Below are the code and all the weights of a small trained network. Each question names an input and a target symbol and asks about switching units off, where a switched-off unit gives its printed mean instead of its output.

import numpy as np


def w(rows, s, z=0):
    codes = np.array(rows[::2]) - 128.0
    scale = np.full(codes.shape[1], s)
    scale[-1] = z or s
    return codes * scale


def norm(h):
    return h / np.sqrt((h * h).mean(-1, keepdims=True) + 1e-5)


def f(y):
    return np.maximum(y, 0)


def softmax(a):
    e = np.exp(a - a.max(-1, keepdims=True))
    return e / e.sum(-1, keepdims=True)


def log_softmax(a):
    a = a - a.max(-1, keepdims=True)
    return a - np.log(np.exp(a).sum(-1, keepdims=True))


def net(x, mask):
    ids = ['αβεμστφ'.index(c) for c in x.split()]
    T = len(ids)
    res = E[ids] + P[:T]
    u = 0
    for l in range(2):
        q, k, v = (norm(res) @ M[l].T for M in (Q, K, V))
        z = softmax(np.where(np.tri(T) > 0, q @ k.T / 2**0.5, -1e9)) @ v
        res = res + np.where(mask[u], z, O[l][:, -1]) @ O[l][:, :-1]
        u += 1
        y = f(norm(res) @ A[l][:, :-1].T + A[l][:, -1])
        res = res + np.where(mask[u : u + 12], y, B[l][:, -1]) @ B[l][:, :-1]
        u += 12
    return log_softmax(norm(res)[-1] @ U[:, :-1].T + U[:, -1])


Q, K, V, O, A, B = {}, {}, {}, {}, {}, {}
E = w([
[91,166,157,254],'α',
[93,220,59,132],'β',
[129,223,162,102],'ε',
[2,13,236,130],'μ',
[62,69,66,177],'σ',
[138,249,144,128],'τ',
[159,84,140,42],'φ',
],0.0053)
P = w([
[254,91,199,208],'0',
[94,159,165,90],'1',
[91,156,162,90],'2',
[101,155,156,93],'3',
[84,149,161,95],'4',
[97,155,156,85],'5',
[92,146,162,80],'6',
[102,151,154,89],'7',
],0.0026)
Q[0] = w([
[251,58,95,88],'0.h1',
[106,135,119,61],'0.h1',
],0.018)
K[0] = w([
[6,139,160,59],'0.h1',
[113,113,94,57],'0.h1',
],0.016)
V[0] = w([
[1,219,85,34],'0.h1',
[200,201,104,89],'0.h1',
],0.0042)
O[0] = w([
[3,218,206,171,4],'0.h1',
[51,182,107,54,143],'0.h1',
],0.0027,0.0035)
A[0] = w([
[120,99,105,93,83],'0.n1',
[116,103,85,143,1],'0.n2',
[110,154,146,181,136],'0.n3',
[145,120,150,187,140],'0.n4',
[191,170,174,132,180],'0.n5',
[99,201,119,133,74],'0.n6',
[109,136,111,125,47],'0.n7',
[117,224,157,134,11],'0.n8',
[133,209,2,114,77],'0.n9',
[139,102,105,123,100],'0.n10',
[33,115,111,141,40],'0.n11',
[133,168,130,177,58],'0.n12',
],0.0068,0.00085)
B[0] = w([
[136,179,158,119,160],'0.n1',
[80,165,103,129,139],'0.n2',
[96,186,152,122,219],'0.n3',
[130,173,167,129,215],'0.n4',
[80,135,91,90,206],'0.n5',
[70,175,123,97,217],'0.n6',
[117,114,140,140,140],'0.n7',
[70,190,86,83,231],'0.n8',
[76,85,254,46,253],'0.n9',
[92,132,124,127,138],'0.n10',
[36,136,121,109,177],'0.n11',
[115,179,182,112,211],'0.n12',
],0.0092,0.0032)
Q[1] = w([
[248,109,52,188],'1.h1',
[143,30,186,196],'1.h1',
],0.014)
K[1] = w([
[14,223,142,24],'1.h1',
[5,15,93,42],'1.h1',
],0.011)
V[1] = w([
[171,40,40,175],'1.h1',
[141,132,254,220],'1.h1',
],0.0064)
O[1] = w([
[46,36,192,161,3],'1.h1',
[255,219,164,247,242],'1.h1',
],0.0044,0.0048)
A[1] = w([
[172,2,123,26,110],'1.n1',
[192,125,117,24,49],'1.n2',
[125,84,66,192,254],'1.n3',
[131,60,172,3,60],'1.n4',
[146,168,20,100,187],'1.n5',
[126,104,201,136,183],'1.n6',
[91,99,204,88,122],'1.n7',
[164,124,118,56,40],'1.n8',
[167,88,155,195,41],'1.n9',
[104,161,140,123,55],'1.n10',
[209,93,126,132,89],'1.n11',
[143,186,35,56,179],'1.n12',
],0.0074,0.0009)
B[1] = w([
[145,239,247,74,182],'1.n1',
[161,137,150,39,201],'1.n2',
[150,51,84,116,133],'1.n3',
[133,57,48,199,254],'1.n4',
[179,82,85,175,185],'1.n5',
[111,119,98,195,184],'1.n6',
[210,106,158,117,242],'1.n7',
[148,131,134,76,174],'1.n8',
[51,166,83,131,144],'1.n9',
[124,78,100,115,204],'1.n10',
[115,143,195,148,144],'1.n11',
[140,53,61,194,240],'1.n12',
],0.012,0.0037)
U = w([
[84,187,170,173,246],'α',
[101,95,215,45,167],'β',
[133,105,56,94,10],'ε',
[122,46,189,203,2],'μ',
[97,77,67,145,60],'σ',
[112,123,83,69,82],'τ',
[252,133,148,142,217],'φ',
],0.012,0.0022)

Each question gives the input, a string of symbols that net reads in full, and the target symbol t.
The units are the heads (2 rows each of Q, K, V and O) and the neurons (one row each of A and B). Each row of codes is followed by its name. A weight is (code - 128) times the scale printed after its matrix; where a second scale follows, it is the last column's (O, A, B and U).
mask holds one flag per unit, layer by layer, with each layer's heads first. A switched-off unit (its flag False) gives its mean, the last column of its rows in O or B, instead of its output. The means were averaged over made-up inputs and are rounded, as every weight is.
A unit's drop is (log p(t) with every unit on - log p(t) with that unit switched off) / (log p(t) with every unit on - log p(t) with every unit switched off).
The circuit of an input: a set's keep is (log p(t) with only the set's units on - log p(t) with every unit switched off) / (log p(t) with every unit on - log p(t) with every unit switched off). Starting from the 12 units with the biggest drops (on a tie, the unit counted first), units are removed one at a time, each time the one whose removal leaves the highest keep (on an exact tie, the one counted first), for as long as the keep stays at least 0.8.
units of the circuit, in order: the units of the circuit, biggest drop first
most important unit: the unit with the biggest drop
top k neurons: the k neurons with the biggest drops, biggest first
top k neurons in layer l: the k neurons of layer l with the biggest drops, biggest first
drop of u: that unit's drop, to one decimal
input α φ μ σ, target φ: top 2 neurons => 0.n2, 0.n8
input φ α τ μ, target μ: top 4 neurons => 1.n4, 0.n8, 0.n6, 1.n2
input μ ε α μ σ, target α: units of the circuit, in order => 1.h1, 0.h1, 0.n11
input φ φ φ ε α α α ε, target β: top 4 neurons => 0.n9, 1.n1, 0.n3, 0.n12
input σ α ε, target μ: top neuron => 0.n9
input α β σ μ, target μ: top 2 neurons => 1.n4, 1.n6
input α φ μ α σ ε ε μ, target φ: top 2 neurons => 1.n7, 1.n1
input α ε α β φ τ β β, target β: top 2 neurons => 0.n9, 1.n12
input α β μ φ σ, target φ: top 2 neurons => 0.n8, 0.n2
input μ β μ φ σ μ ε τ, target α: top 2 neurons => 0.n9, 1.n2
input α ε σ τ τ μ, target φ: top 2 neurons in layer 0 => 0.n8, 0.n2
input φ φ φ α α α, target β: top 4 neurons in layer 0 => 0.n8, 0.n12, 0.n6, 0.n3
input μ φ φ, target α: top 4 neurons in layer 0 => 0.n8, 0.n9, 0.n6, 0.n5
input σ ε φ σ, target μ: most important unit => 1.h1
input φ β τ α τ β, target β: top 2 neurons => 0.n9, 1.n1
input μ μ ε φ α α φ, target α: top 4 neurons => 0.n8, 0.n9, 0.n6, 1.n7
input μ μ α α ε φ μ, target α: drop of 1.h1 => 1.0
input φ ε β ε, target β: drop of 0.n12 => 0.3
input φ φ σ, target β: drop of 0.n8 => 0.2
input μ τ τ α μ φ α μ, target α: top 3 neurons in layer 0 => 0.n9, 0.n5, 0.n4
input τ ε τ, target ε: top neuron => 1.n12
